Each row has a name. Each question is about the rows just above it. Places in a row count from 0.

vuge: [ 23 -14  14  -5 -22 -12 -45   6   2   8  -2  16  15  -9  -3]
Banin: [ 16  16 -16   4   4   4  12 -16   8  16   1   4 -16 -16  16]
dila: [ 13   5  14  -4  11  -5 -19 -21   4  14  14 -26 -18  -4 -34]
bedun: [ 14 -11  -8   1  13   1  -6   7 -11  -1  -3  -2   0   3  -7]
Fudev: [ 23 -14  14  -5 -22 -12 -45   6   2   6  15  29  11 -19 -17]
fikir: [ 20   2 -31   7  30   9  16 -12  -5  -6  -9  -5 -28  15  14]
Pem: [  8  19 -58  31   2  14  -8 -10  13 -16 -20  -6 -21   1   2]
vof: [ 10   4  13   8  27  -1  19 -16  -3   3  13  13 -17   6  -7]
nosus: [ 14 -11  -8 -15  13   1  -6   7  -9  -7  -3  -2   0   3  -7]
Pibo: [  5 -20 -16   8 -10  16  -9  -2 -26  -8 -18 -14  -6   1 -11]
Ledev: [  4 -11 -19  -7   3  -3   5 -13  -3  -9 -10  -3  -5  10  14]
Every place of [4] in Banin:	3 4 5 11
Every place of [13] in vof:	2 10 11
Places of [0] in row bedun:	12
Places of [3] in row Ledev:	4
Places of [-16] in row Banin:	2 7 12 13

gunip: [ 31 -21   0  -3  24  25 -24  28 -10]
Vul: [ 13 -12  13   2 -27  -7   1 -27 -32]
Meza: [-26 -28   9  17 -17 -26 -19  -1 -18]
tini: [ -2 -17  -2  -2   0 -16  50 -31  50]
Fug: [-5  9  7 18 -8 -6 -2  6 11]
Dufe: [ -6 -33  16 -14  -1 -16   1  -1  42]
Every place of [-1] in Dufe:	4 7
Places of [0] in row tini:	4
At which places does Meza hold [-19]?	6
Every place of [-27] in Vul:	4 7
At which places does tini hold [-17]?	1
At which places does tini hold [-31]?	7

sud: [  9 -11  -6   4  -8  -9   1   4   1   4   4   3   0   5   2   1   5]
vemi: [18 12 -4 18  8 10 12 12 13 12 15 16 19 16 12 11 11]
nufuf: [-5  0  9 -9  1  2 -9  2 -7  4 -1  1 -9  3 10  5 12]
suf: [ -2 -19   2  -6  18  -4  20  29  15  13  -7  -9 -25  -4   2  -3   0]
pov: [-36 -10 -12  32  17  19  -4 -11  42  18  11 -37   8 -38 -30 -13 -39]
zot: [-11  16 -10  13   6  -1 -26   3 -26  19  -8   5   4 -19  12 -26 -20]
vas: [18 12  9 18  8 10 12 12 13 12 15 16 19 12 12 11 11]
Every place of [-8] in zot:	10
Every place of [13] in vas:	8

leb: [  2 -15   2   2  58 -21 -21  -3  -3  12  17]
tenot: [  6   6 -23 -23 -54   6 -23   1   5 -10 -31]
natiz: [-23  46  41  -5   1  27 -27   5  22  -3  30]
At which places does leb hold [-21]?	5 6
Places of [6] in row tenot:	0 1 5
At which places does natiz hold [5]?	7
At which places does leb hold [2]?	0 2 3
Places of [-23] in row tenot:	2 3 6

Rel: [ -2 -14  -7   1 -52  30  -2 -13  -2  12  31  -9  13  -5  -2 -17   7 -10
 -16 -23   1  12   1   1  21 -23  -6   2   9   2  11   1  -2  10   2  -2
 -26   2   4   0 -33   1  16   6   0  -7   6  14]
remak: [ 22  12   3  20 -46  15  -7  -1 -19  35  38  -1  21  15  10  -2  25 -15
 -30  -9  22  -7  13  -3  18  -9   0  13 -22   2  11   1  -2  10   2  -2
 -26   2   0   0 -30   1  10   3  -6  -7  -8   9]
zofa: [ -2 -14  -7   1 -52  30  -2 -13  -2 -12  31  -9  13  -5  -2 -17   7 -10
 -16 -12   1  12   1   1  21 -23  -6   2  18  22  28   6 -12  11 -16  14
   0 -12  -5  -3 -30   0   4  -2 -11  -8 -22   3]
At which places does zofa hold [-12]?	9 19 32 37
At which places does Rel hold [10]?	33
At which places does zofa hold [-23]?	25

Tase: [ 3  6 10 29]
mari: [  3   6   5 -28]
Basuz: [-1 -1 12 11]
poso: [-8  6 56 29]
At which places does Basuz hold [-1]?	0 1
At which places does mari hold [6]?	1
Places of [11] in row Basuz:	3

zevuf: [  1  17 -40  56]
nime: [ 1  1 -1 -1]
pezo: [-24  24  15   1]
puvil: [ 5  4 -4 -6]
gutif: [ -9 -28   8   2]
rubep: [-24  -8 -20  -2]
Beres: [  2  20 -19 -18]
Places of [1] in row nime:	0 1
Every place of [-1] in nime:	2 3

sar: [ 3 20 22 37 36  7 -8  1]
puvit: [ 27  23  24  31  37   9 -10   5]
mezi: [ 27  23  24  31  37   6 -16  19]
fub: [21 20 22  7 36  7 -8  1]
Zunat: [ 32  32  25 -13  32  11 -13 -13]
bepeb: [ 27  23  24  31 -14   6  -5  -4]
kos: [ 9 15 17 46 -9  3 -2 -8]
fev: [ 37  26  26  17  26  26 -14  15]
Every place of [-8] in fub:	6
At which places does fev hold [26]?	1 2 4 5
At which places does Zunat hold [-13]?	3 6 7

mol: [-48 -48 -24   1   1  12  -4  -8   4  21   6  12  12  20  14 -48  12 -48
  16]
Bof: [ -2  37  -1  14 -15   0   3   4   0 -11  -1  -2  29  -5  -5   1   7 -16
   2]
nidun: [ -4 -10  33   4 -28   0   2  -5  -4  40  22   0 -18  -1   3   5   7 -24
 -13]
veb: [  5 -10  12  -2 -11  -4   6  -3  -7  -1 -11  -3  29   8   5  10  -6  25
 -19]
roto: [ -4 -10  33  32 -28   0   2  -5   5  40  -6   0  11  -1   3   5   7  -7
 -13]
semur: [  6 -48 -24  -2  11   1  -4  -8   4  21 -12   2 -12  -1  -2  12   0  -3
 -15]
At which places does roto hold [33]?	2
Every place of [12] in mol:	5 11 12 16
Every place of [25] in veb:	17

nif: [-36 -51   8  -4  38  19 -32 -51 -32  36 -41 -42   8 -51  -7 -15 -51  29
 -11 -16  46 -16 -41  17  17  38 -19  -6   2 -26  12  12 -26 -34  13  12
  22 -25 -41  -4 -11  31 -26 -41]
muvol: [ 14  11 -14 -23 -10  -3   7  16 -16  19   1 -16  16 -15  -8 -21  10 -28
 -19  20 -28  -5  -2  -1  -3 -18   4 -11 -28 -19  -3  -6 -13   9 -20  15
  19 -28  -7  -3  19 -22  -3 -33]
muk: [  2   1   0  -1  -1   1   1   2  -2   2   0  -2   4  -1   1   1   0   3
  -1   0  -3   0   0   0   0 -15   1   0   0  -1   0   1   1   0   1   2
   1   0   0   2   1  -2   0  -2]
Every place of [-28] in muvol:	17 20 28 37
Every place of [-3] in muvol:	5 24 30 39 42
Places of [-16] in row nif:	19 21
At which places does nif hold [-32]?	6 8
Places of [-51] in row nif:	1 7 13 16
Places of [10] in row muvol:	16
Places of [-41] in row nif:	10 22 38 43

Foruz: [-1  3 -1 18  5 -9 10  1  0 -3]
Lazaf: [-1  2 -1 -8  0  3  2  1  0  1]
lis: [-1  2  3 19  3 -9  5  1  0 -4]
dokur: [ -7  31 -15 -27   0  10  33  -3  -6   6]
kame: [-1  2 -1 -4  4 -5  7  1  0 -4]
Fav: [  4 -14   0 -45 -15  24 -31  -3   0  11]
Boge: [ 10 -40  16  -3  -9   3 -52   1   5   1]
zosa: [-1  2 -1 -9  0  3  0  1 -9  1]
Tanud: [-1  2 -1 -3  0  2  5  1  0  1]
Bulol: [ -4  12  -1  35  11 -18   5   1   0  -4]
gir: [ -4  12  -1  35  11 -18  26   2   0  -8]
Places of [-4] in row kame:	3 9
At which places does zosa hold [2]?	1

